Below is a small trained network, with its code and all its weights. Each question gives an input and a class and asks what happens when units are switched off, that is, made to give their printed mean instead of their output.

import numpy as np


def w(rows, s, z=0):
    codes = np.array(rows[::2]) - 128.0
    scale = np.full(codes.shape[1], s)
    scale[-1] = z or s
    return codes * scale


def f(y):
    return np.maximum(y, 0)


def log_softmax(a):
    a = a - a.max(-1, keepdims=True)
    return a - np.log(np.exp(a).sum(-1, keepdims=True))


def net(x, mask):
    res = np.array(x, float).reshape(1, 6) / 4 @ E
    y = f(res @ A[0][:, :-1].T + A[0][:, -1])
    res = res + np.where(mask, y, B[0][:, -1]) @ B[0][:, :-1]
    return log_softmax(res[-1] @ U[:, :-1].T + U[:, -1])


A, B = {}, {}
E = w([
[127,130,127,128],'x0',
[174,156,232,100],'x1',
[81,178,122,45],'x2',
[127,129,127,128],'x3',
[144,255,103,159],'x4',
[47,141,191,203],'x5',
],0.0062)
A[0] = w([
[80,147,136,102,97],'n0',
[102,138,111,117,255],'n1',
[173,127,120,95,72],'n2',
[49,129,118,170,117],'n3',
[169,114,35,105,113],'n4',
[166,139,166,132,182],'n5',
[162,113,54,113,131],'n6',
[98,149,226,140,88],'n7',
[91,157,152,60,100],'n8',
[195,141,94,123,92],'n9',
[153,119,68,104,102],'n10',
[152,102,95,173,120],'n11',
[23,152,109,82,114],'n12',
[149,109,78,107,127],'n13',
[91,153,127,133,150],'n14',
[65,113,82,164,95],'n15',
[192,139,165,90,84],'n16',
[134,98,157,111,109],'n17',
[129,114,149,162,90],'n18',
[64,119,8,160,56],'n19',
[89,76,112,123,109],'n20',
[127,152,86,147,177],'n21',
[186,123,101,199,116],'n22',
[169,133,115,68,71],'n23',
[185,113,113,137,66],'n24',
[95,88,139,118,97],'n25',
[166,158,128,179,150],'n26',
[92,96,75,119,113],'n27',
[117,171,80,150,124],'n28',
[154,117,110,110,87],'n29',
[77,142,111,76,89],'n30',
[168,151,117,92,139],'n31',
[129,193,43,178,117],'n32',
[183,116,132,177,78],'n33',
[110,150,138,97,82],'n34',
[114,141,115,60,104],'n35',
[92,69,108,97,100],'n36',
[140,105,152,199,136],'n37',
[118,134,118,137,221],'n38',
[167,197,141,149,73],'n39',
[110,68,100,127,127],'n40',
[119,138,112,66,128],'n41',
[167,97,136,177,94],'n42',
[24,135,118,190,97],'n43',
],0.013,0.0071)
B[0] = w([
[116,121,91,137,152],'n0',
[109,21,204,203,254],'n1',
[99,147,120,123,147],'n2',
[74,171,119,118,185],'n3',
[71,172,119,136,194],'n4',
[164,112,180,158,194],'n5',
[67,157,130,146,187],'n6',
[130,213,126,122,184],'n7',
[144,123,74,132,172],'n8',
[92,138,114,118,160],'n9',
[99,160,122,129,167],'n10',
[127,85,125,158,160],'n11',
[101,98,59,147,198],'n12',
[92,136,131,127,171],'n13',
[105,101,129,138,174],'n14',
[164,184,156,173,176],'n15',
[139,198,142,158,167],'n16',
[136,134,127,69,151],'n17',
[110,120,115,123,141],'n18',
[253,214,175,175,201],'n19',
[136,120,127,66,166],'n20',
[160,97,169,144,192],'n21',
[111,122,69,151,168],'n22',
[97,150,121,116,160],'n23',
[99,148,93,128,141],'n24',
[135,126,107,58,152],'n25',
[120,88,130,106,176],'n26',
[188,142,150,143,173],'n27',
[153,105,127,63,177],'n28',
[113,134,125,125,140],'n29',
[135,131,89,150,161],'n30',
[103,127,147,143,176],'n31',
[137,102,109,13,205],'n32',
[118,136,74,146,146],'n33',
[142,134,99,132,140],'n34',
[123,125,94,137,167],'n35',
[135,117,111,40,170],'n36',
[99,102,89,142,179],'n37',
[114,79,170,164,218],'n38',
[133,123,90,29,164],'n39',
[135,91,137,79,177],'n40',
[128,106,104,141,174],'n41',
[115,135,80,131,154],'n42',
[46,185,107,110,199],'n43',
],0.027,0.0074)
U = w([
[2,210,195,129,32],'0',
[101,75,190,154,195],'1',
[109,78,183,151,204],'2',
[168,73,5,199,81],'3',
[210,213,183,149,211],'4',
[139,90,172,18,67],'5',
[228,67,167,187,7],'6',
],0.0072,0.013)

Each question gives the input, the list of numbers given to net, and the class t.
The units are the neurons (one row each of A and B). Each row of codes is followed by its name. A weight is (code - 128) times the scale printed after its matrix; where a second scale follows, it is the last column's (A, B and U).
mask holds one flag per neuron, in row order. A switched-off neuron (its flag False) gives its mean, the last column of its row in B, instead of its output. The means were averaged over made-up inputs and are rounded, as every weight is.
A unit's drop is (log p(t) with every unit on - log p(t) with that unit switched off) / (log p(t) with every unit on - log p(t) with every unit switched off).
The circuit of an input: a set's keep is (log p(t) with only the set's units on - log p(t) with every unit switched off) / (log p(t) with every unit on - log p(t) with every unit switched off). Starting from the 12 units with the biggest drops (on a tie, the unit counted first), units are removed one at a time, each time the one whose removal leaves the highest keep (on an exact tie, the one counted first), for as long as the keep stays at least 0.8.
circuit, biggest first: the units of the circuit, biggest drop first
k most important neurons: the k neurons with the biggest drops, biggest first
drop when u is switched off: that unit's drop, to one decimal
input [2,7,8,-1,-2,7], class 3: circuit, biggest first -> [n8; n12]
input [7,-8,-4,3,7,7], class 4: circuit, biggest first -> [n19]
input [-4,-6,7,-5,3,3], class 3: 2 most important neurons -> [n12; n30]
input [3,7,6,2,-7,5], class 4: circuit, biggest first -> [n7; n43]
input [4,8,-7,2,-1,8], class 0: 3 most important neurons -> [n7; n19; n1]
input [6,-7,-1,-4,-8,-6], class 5: 3 most important neurons -> [n36; n40; n20]
input [-3,0,-6,-1,3,7], class 0: 3 most important neurons -> [n43; n3; n7]
input [3,3,-6,-1,-5,-3], class 3: 3 most important neurons -> [n1; n42; n33]
input [5,3,4,-3,6,-4], class 5: 3 most important neurons -> [n39; n32; n28]
input [6,3,8,-3,-5,-6], class 3: circuit, biggest first -> [n8; n35]
input [-4,5,-6,-2,-7,7], class 0: 2 most important neurons -> [n7; n1]
input [0,3,8,3,1,6], class 3: circuit, biggest first -> [n12; n8]
input [-3,7,-1,-3,-2,-4], class 4: 2 most important neurons -> [n16; n1]
input [-4,-6,-2,2,1,1], class 4: circuit, biggest first -> [n19]
input [7,-7,-8,-3,3,3], class 3: 2 most important neurons -> [n22; n37]
input [6,-8,6,-5,3,-7], class 4: 3 most important neurons -> [n19; n27; n43]
input [-4,8,-2,7,1,-2], class 4: circuit, biggest first -> [n16; n1]
input [-1,7,-5,2,-4,-1], class 4: circuit, biggest first -> [n1; n16]
input [-3,-8,8,4,-3,5], class 3: 3 most important neurons -> [n12; n30; n0]
input [-2,-5,8,-6,7,-2], class 3: circuit, biggest first -> [n12]
input [4,-8,-5,1,0,5], class 4: drop when n15 is switched off -> 0.4
